Each row of numbers belongs to one of the things below and depends on some of the facts about them. Some rows are named. Which thing is each other row?

Facts:
q109	φ	q715; q122	φ	q246; q143	φ	q344
q16	φ	q62; q194	φ	q440; q199	φ	q490
q199	φ	q274; q234	φ	q387; q236	φ	q675
q236	φ	q313; q236	φ	q185; q236	φ	q887
q25	φ	q638; q261	φ	q696; q275	φ	q513
q287	φ	q43; q287	φ	q659; q298	φ	q798
q298	φ	q387; q298	φ	q160; q337	φ	q351
q337	φ	q62; q337	φ	q998; q354	φ	q185
q355	φ	q675; q355	φ	q581; q37	φ	q843
q37	φ	q746; q380	φ	q809; q459	φ	q877
q504	φ	q588; q504	φ	q801; q571	φ	q348
q595	φ	q894; q601	φ	q326; q601	φ	q917
q601	φ	q382; q639	φ	q232; q639	φ	q801
q644	φ	q188; q644	φ	q937; q694	φ	q297
q694	φ	q313; q694	φ	q917; q7	φ	q992
q7	φ	q38; q7	φ	q141; q761	φ	q382
q761	φ	q127; q761	φ	q141; q825	φ	q902
q825	φ	q391; q837	φ	q998; q84	φ	q407
q840	φ	q185; q840	φ	q324; q860	φ	q513
q860	φ	q62; q872	φ	q715; q875	φ	q300
q875	φ	q72; q875	φ	q708; q882	φ	q2
q882	φ	q160; q885	φ	q81; q952	φ	q925
q963	φ	q749; q963	φ	q702; q975	φ	q127
q982	φ	q430; q982	φ	q712; q982	φ	q246
q983	φ	q249; q997	φ	q414; q997	φ	q937
q10	σ	a; q109	σ	c; q122	σ	b
q127	σ	b; q141	σ	b; q143	σ	c
q16	σ	b; q160	σ	b; q181	σ	a
q185	σ	c; q188	σ	a; q194	σ	c
q199	σ	a; q2	σ	c; q20	σ	a
q217	σ	c; q224	σ	c; q232	σ	a
q234	σ	c; q236	σ	c; q246	σ	b
q249	σ	a; q25	σ	a; q26	σ	b
q261	σ	a; q274	σ	c; q275	σ	c
q287	σ	b; q297	σ	c; q298	σ	b
q300	σ	a; q313	σ	a; q324	σ	a
q326	σ	a; q337	σ	c; q344	σ	c
q348	σ	b; q351	σ	b; q354	σ	b
q355	σ	b; q367	σ	c; q37	σ	b
q38	σ	a; q380	σ	b; q382	σ	a
q387	σ	a; q389	σ	a; q391	σ	a
q393	σ	b; q407	σ	a; q414	σ	a
q43	σ	b; q430	σ	b; q440	σ	b
q459	σ	a; q490	σ	a; q499	σ	c
q504	σ	b; q513	σ	c; q535	σ	b
q571	σ	b; q581	σ	b; q588	σ	b
q595	σ	a; q601	σ	c; q62	σ	c
q638	σ	a; q639	σ	c; q644	σ	b
q659	σ	b; q675	σ	b; q694	σ	c
q696	σ	b; q7	σ	b; q702	σ	c
q708	σ	c; q712	σ	a; q715	σ	c
q72	σ	a; q746	σ	c; q749	σ	b
q761	σ	b; q798	σ	b; q8	σ	a
q801	σ	c; q807	σ	a; q809	σ	a
q81	σ	b; q825	σ	a; q837	σ	c
q839	σ	c; q84	σ	a; q840	σ	b
q843	σ	a; q860	σ	b; q872	σ	a
q875	σ	c; q877	σ	a; q882	σ	a
q885	σ	a; q887	σ	a; q893	σ	c
q894	σ	b; q902	σ	a; q909	σ	b
q915	σ	b; q917	σ	b; q925	σ	c
q937	σ	a; q952	σ	b; q963	σ	a
q975	σ	b; q979	σ	b; q982	σ	a
q983	σ	c; q992	σ	b; q997	σ	c
q998	σ	c; q10	Ω	skepa; q109	Ω	mimon
q122	Ω	dotrifa; q127	Ω	skotrubak; q141	Ω	diploflol
q16	Ω	mimon; q160	Ω	skotrubak; q181	Ω	mimon
q188	Ω	mimon; q194	Ω	dotrifa; q199	Ω	skotrubak
q2	Ω	dotrifa; q20	Ω	skotrubak; q217	Ω	skepa
q224	Ω	mimon; q234	Ω	dotrifa; q25	Ω	diploflol
q26	Ω	skotrubak; q274	Ω	diploflol; q287	Ω	mimon
q297	Ω	dotrifa; q300	Ω	diploflol; q313	Ω	mimon
q344	Ω	mimon; q351	Ω	diploflol; q354	Ω	dotrifa
q355	Ω	dotrifa; q367	Ω	diploflol; q37	Ω	mimon
q38	Ω	mimon; q387	Ω	diploflol; q389	Ω	diploflol
q393	Ω	skepa; q43	Ω	dotrifa; q430	Ω	diploflol
q440	Ω	skotrubak; q490	Ω	dotrifa; q499	Ω	skotrubak
q504	Ω	diploflol; q513	Ω	diploflol; q535	Ω	mimon
q571	Ω	diploflol; q581	Ω	dotrifa; q588	Ω	mimon
q62	Ω	dotrifa; q638	Ω	skotrubak; q639	Ω	dotrifa
q644	Ω	dotrifa; q659	Ω	diploflol; q702	Ω	dotrifa
q708	Ω	mimon; q712	Ω	mimon; q715	Ω	skotrubak
q749	Ω	skepa; q807	Ω	dotrifa; q809	Ω	mimon
q81	Ω	diploflol; q825	Ω	mimon; q839	Ω	dotrifa
q84	Ω	dotrifa; q840	Ω	skepa; q843	Ω	mimon
q860	Ω	diploflol; q872	Ω	mimon; q875	Ω	mimon
q915	Ω	diploflol; q917	Ω	mimon; q925	Ω	mimon
q937	Ω	mimon; q952	Ω	diploflol; q963	Ω	diploflol
q975	Ω	diploflol; q979	Ω	dotrifa; q982	Ω	diploflol
q992	Ω	skotrubak; q997	Ω	skotrubak; q998	Ω	skepa

Named rows:
[ -1  -6  -1   5   1  -6  -1  -2  -3  -4  -2   0  -5   1   2   3  -2  -2
  -6   7  -8  -1   5  -1   7  -1  -5   8   7  -4   7 -12   5  -1  -5   1
  -2] -> q217
[ 1 -5  1  7 -5 -5 -1 -2 -3 -3  0  1 -5 -1 -4  3 -2 -1 -5 -3 -2 -1  7  4
  0  2 -4 -2  8 -3  2 -9  8  2 -4  4 -2] -> q8
[ -1  -5   1   4  -4  -6  -2  -2  -2  -4  -5   0  -4  -1  -4   3  -2  -2
  -6  -1  -2  -1   6   1   5   1  -4   1   9  -2   7 -12   7  -1  -4   3
  -2] -> q499
[ -1  -6   1  20   5  -5   1  -2  -9  31  -6   7  -6   1   4  15  -3  -2
  12  -4   3   2  -1  -2  16   2  -8  -2 -11  -4   4 -10   4   0  -4   6
  -3] -> q387
[  1  12  -1   4   8  10  -2  -2   8   6  -4  -1   6   1   2   8  -2  -1
  -4  -4   2   0  -1  -3 -12  -6   9  -2 -11   2   1  -7   2  10  11  -7
   3] -> q84
[  0  -5   3   5  -8  -5   1  -2  -1  -1 -12   5  -6  -1  -4   3   5  -2
  -6  -1   0  -2   6   1   7   7  -6   1   8  -2   4 -10   7  -1  -4  -2
  -2] -> q909
[ -1  -5   2   5  -6  -6   1  -2  -6  -4  -6   0  -4  -1  -4   3  -2  -2
  -6   0  -1  -1   3   3   3   3  -5   1   5  -3   5 -10   4  -1  -4   3
  -2] -> q893
[  3  -5   1  10  -6  -6   9  -2   3   8 -14   0  -6   1  -1   3   3  -2
  -6   2  -1  -1   1  -1   6   5  -7   7  -5  -3   2  -1   2  -2  -5  -1
  -2] -> q659
[  0   2   4   3   1   7  -2  -2  -6  -4  25  -2   8   3   4   3  -2   6
  -8   8  -1  -1  -2  -1 -15  -6  11   0  17  14   1  -5   2  -1   8  -8
  10] -> q601
[  3  -5   1  11  -6  -6   8  -2   3  10 -15   0  -6   1  -1   3   2  -2
  -6   2  -1  -1   1  -1   7   5  -7   7  -6  -3   2  -2   2  -2  -4  -1
  -2] -> q430
[ 1 -5  1  8 -5 -6 -1 -2 -3 -3  0  1 -6 -1 -4  4 -2 -2 -5 -3 -2 -1  7  4
  0  2 -4 -2  8 -3  2 -9  8  2 -4  3 -2] -> q72
[  0  10   2   3   3  13  -1  -2   9  17 -14   0  15   2   4   8   3  -1
  -5  -3   5   0  -1  -3  -4  -5   7  -2 -11   6   1 -10   2   0  11  -8
   1] -> q644
[  3  -4   0  11  -8  -5   9  -2 -10  -3  -5   0  -7  -1  -4   4  -2   0
  -4  -3   3  -1  10   8   3   8  -7  -3   2   0   2   9   2   0  -3  -2
  -2] -> q188
[  1  -5  -1   8  -5  -5  -1  -2   2   3  -7   4  -6   1   0   3   6  -2
  -6   6  -7  -2   7  -1  10   2  -6   8  10  -3   6 -12   8  -1  -5  -4
  -2] -> q749
[  2  -5  -1   8  -5  -5   0  -2   2   2  -7   4  -7   1  -1   3   7  -2
  -6   6  -7  -2   8  -1  10   2  -6   8  11  -3   6 -12   8  -1  -5  -4
  -3] -> q393
[ -1  -2   0   5  -3  -6   8  -2  17  -4 -16   0  -2  -1  -4   9  -2  -2
  -6  -1   1   0   8  -1  12  -4  -4   3 -11  -3   4 -11   2   0  -3   4
  -2] -> q839
[  0  -5   1   5  -8  -5  11   2 -10  -4 -12   0  -4  -1  -4   3  -2  -1
  -5   0   4  -1   6   8   6  10  -7  -3   0   0   3   4   2  -1  -4  -2
  -2] -> q224

Name these rows:
No name comes twice in this set of rows, the named rows included.
[  4  -5   5   5  -8  -6   2  -4  20  -4  15  -1  -5  -1  -4   3   2   1
 -10  16  -5  -2  12   5 -13  -4  -1   7  18  18   2 -10   4   0   2  -7
   1] : q127
[ -1  -4   0   5  -2  -5   6  -2  12  -3 -15   1  -2  -1  -3  13  -3  -2
  -5  -3   2   2   6  -2  18  -4  -6   1 -12  -3   5 -11   2   0  -4   5
  -3] : q2
[ -1   5   4   3  -1  12  -2  -1  -9  14   5   0  -1   3   5   3   8   0
  -6  -3   2  -1  -2  -2 -13  -5   6  -2  14   4   1 -10   8  -1   4  -8
   3] : q380
[  2  -5  -1  12   2  -5  -2  -2   0  -3   4   0  -8   0  -2   3  -1  -2
  -5   3  -9  -1   9   0   3  -3  -4   6  10  -4   4 -11   9   1  -4   2
  -2] : q10
[  7  -5   2  12  -8  -6  11  -3  14  -2   0  -1  -6   2  -3   3   1  -1
  -8  13  -3  -2   4   1 -10  -1  -4  11  -1   5   2   6   2  -2  -4  -6
  -2] : q141
[  2   3   5   4  -3   9  -2  -2  -2   3  19  -1  -1   3   2   3   7   4
  -8   5   0  -1  -2  -2 -14  -5   8  -2  17  14   1  -3   3  -1   9  -8
   7] : q7
[ -1  -6   5   5  -8  -5  -1  -2  -8  12 -13  11  -5  -1  -4   5   0  -2
  -5  -3   2  -1   4  -1  14   8  -7  -2   5  -3   6 -11   8  -1  -4  -2
  -3] : q798

Now the same things, written a new way:
Some rows with their names:
[ 22  -3   2   0 -14 -17 -11   6 -17   8 -14  16   2  11  25   1  21  -4
   9  11  -3 -16  -7   6   9 -34  -2   3  -6] -> q952
[ 19 -31   4   4 -29 -38 -13  -3  10  16   8  16  20  10  19   3  -9 -10
  -8  -1  -9  38  24  12  17 -33  15 -25 -35] -> q998
[ 26  19  -2  -9 -14 -14 -14   4 -10   1 -22  19  10  11  18   7  15  -3
   1  23   2 -12  -5  14  10 -20 -13 -14 -17] -> q380
[ 16  -6  -2  -2 -15 -29 -19   3   0  11  -6   4   7   6  24   1   5  -7
   1   2   1 -11  -5   0  10 -37  -3 -10  -5] -> q535
[ 22  -2 -10  -4 -18 -20 -16   5 -13   1  -5   8  13   6  21   0   8 -10
  17   8  -8  -2  -4   8   9 -25  -3 -16 -12] -> q839
[ -2 -49 -15 -10 -23 -20 -43 -37  39   9 -12  -1   4 -14  24  -4   1  -5
  11  11   0  -8  -7   0  11 -19   2 -32 -20] -> q313
[ 20 -19 -13   2 -20 -24 -17   0   1   1   1   4   9   1  21   1   6 -14
  11  -5  -1 -10 -10   4   9 -27  -2 -23 -12] -> q224
[ 14  17 -10  -9 -16 -25 -16  -1   1   1 -20  13  12   6  12   4  10  -2
  14  22   5   6  -7  13   9 -15  -2  -4 -27] -> q8
[ 22 -24 -14   1 -17 -11 -16   0 -13 -11   8  17   6   3  20   3  13  -6
   5  35   2  13 -12  11  -6 -22 -22  -1 -12] -> q499
[ 32   7  -9  -3 -17 -22 -16   4 -16   0 -10  10  11   5  21   0  17  -9
  20   8  -8 -10 -14   8   9 -22  -5 -16 -13] -> q194
[  6  -7 -19   1 -13  -7 -14  18 -12  -2  -7   2  13   6  19   3  -1 -12
  37  11  -2  -8  -5   9   6 -28   4  -6 -15] -> q2
[ -6 -39  -7  -9 -16   5 -34 -14  11  19 -31  12   4   6  26   2   3   2
  45  35 -11 -18   9  11   0 -20   1 -31 -30] -> q675
[ 24   9  -5  -8 -17 -34 -15  10 -12   9  -8   1   9   7  21  -3  21  -7
  22   1  -2 -15 -17   2   9 -32  23   6 -14] -> q872
[ -5  14 -12  11 -15 -20 -15   3  -5  -4  -5  24   7   8   6   1   3  -4
  28  13 -15  27  11  26  -3 -24 -39 -10   2] -> q801
[ 11 -16 -12   4 -17 -24 -19   5  -3   3   1   3  12   3  21  -2  -2 -12
  20   0  -7   0   2   4  10 -33   0 -12 -11] -> q344
[ 24  17   6   0 -16 -34 -25 -29   5  22   0  30  -4  -2  13  -6  22   4
  -8   6 -13 -15 -16  10  10 -27 -38 -33   9] -> q840
[  9   6  -8  -9 -13  -8 -19   2   3  -2 -24  13  10   9  17   9  -3  -4
   8  25   2   2  10  12  14 -23 -15  -7 -20] -> q894

Rows to name:
No name comes twice in this set of rows, the named rows included.
[ -3 -55 -10   2 -21 -13 -37 -27  28  22  -8  -2   6  -6  26  -2  -3  -1
  12  17  -2 -24  -5   0  -5 -26  -6 -43 -14] : q917
[  7 -38 -17   4 -16  -1 -19   4  -8 -13   3  13   7   6  21   4   4  -9
  22  36   0  19   1  11  -7 -25 -12   3 -17] : q715
[ -4 -28 -17   1  -9   6 -13  11  -5 -15   2  11   1   6  18   9   2  -7
   2  36  12   6   2   8  -3 -32 -27  16  -7] : q160

Now the same things, written a new way:
Some rows with their names:
[-6  4  5  5 -9 15  0 -7  5 -8 13 -6 10 -1] -> q581
[-21  10  22  -6  -2 -11 -10  -8   0  11  -7   9   5   8] -> q355
[ -2  -4  10  -2   3 -24  -3   5  -6  13 -10   4  -4  11] -> q459
[ -3  12  14 -13   7 -13  -9  -1  -4   7 -17   8 -13   5] -> q694
[-15  23   9 -36   7 -17 -11 -20   6  -5 -15  19 -11  20] -> q236
[  4 -22 -13 -13   0  19   1   6  13  -7  -3  10  -8 -20] -> q513
[ 10  -4  -7   8  -5   3   6  -3   4  -6   8 -12   1   8] -> q38
[  6  -2  -9   5  -4  -1   6   1   9  -9   8 -17   4   7] -> q20
[ 10 -10 -15   2  -6   5   7  14   6 -12   8  14   2   2] -> q300
[-32 -45   1 -22  10  -2  -2   3  12  28 -17  19  -7 -25] -> q860
[ -2  -1 -12   4  -3  17   6  12   1  -7  12  17   5 -10] -> q430
[ 9 -7 -7  3 -4  2  7  0  1 -9 11 -7  0  6] -> q72
[  1   6  15  -8   6 -13  -9   3  -7  10 -17   4 -11  -2] -> q983
[-3  5 -5  9 -1 13  4 -7 -1 -2 11 -9  4 -3] -> q588
[-15   5  13  -1   6 -12  -4   1 -12  18  -6   7  -1   0] -> q380
[ -2  -4  10  -2   3 -24  -2   5  -7  12 -10   4  -4  11] -> q595
[ 12   5  -1   0   0  12   0   1  -1 -10   2  -8  -8  -6] -> q801

Which thing is each row?
No name comes twice in this set of rows, the named rows included.
[  2   8  29   3  -1 -10 -13   7  -3  13 -20   1  -7   1] : q234
[ -2  12  15  -3   7 -16 -10   7  -2  13 -21  -5  -8  -1] : q997
[ -5   1   8   0   4 -26  -3   6   1  13 -12  -5  -1  10] : q199
[-2  4 -2  8 -1 13  6  1 -6 -2 13 -5  2 -3] : q246
[-34  24  16 -30  -1 -15 -11 -27  12  -1  -5  22   5  25] : q354
[  8  -9 -26  -1  18  18   5  -9   5  -2 -14  -7  -6  -9] : q998
[10 -4 -4  8 -4  3  8  5 -1 -7 10 -7 -3  9] : q382
[-30  24 -16 -23  24 -13   0 -28   2   5 -18  27   2  26] : q840
[ -3  -4  21   1  -6 -22  -7   2   1  12 -11   2   2  12] : q84
[  0  -6   4   1   1 -20  -1  22  -4  11 -13  26  -5   6] : q982
[-11  11  20  11   7 -10  -1  13 -16  23  -8   6  -7   4] : q761
[ 15  -2  -4  -9  -3 -55 -18 -16 -22   5 -12   1  38 -21] : q872
[-13   3   6   1   4  -9  -3  18  -8  16  -9  29  -1  -5] : q504
[  8   8  -5  -1   0  10  -1  -1   8 -11   1 -17  -3  -6] : q499
[  1   8  13  -4   5 -12 -10  -3  -4  12 -20   0 -10  -2] : q875

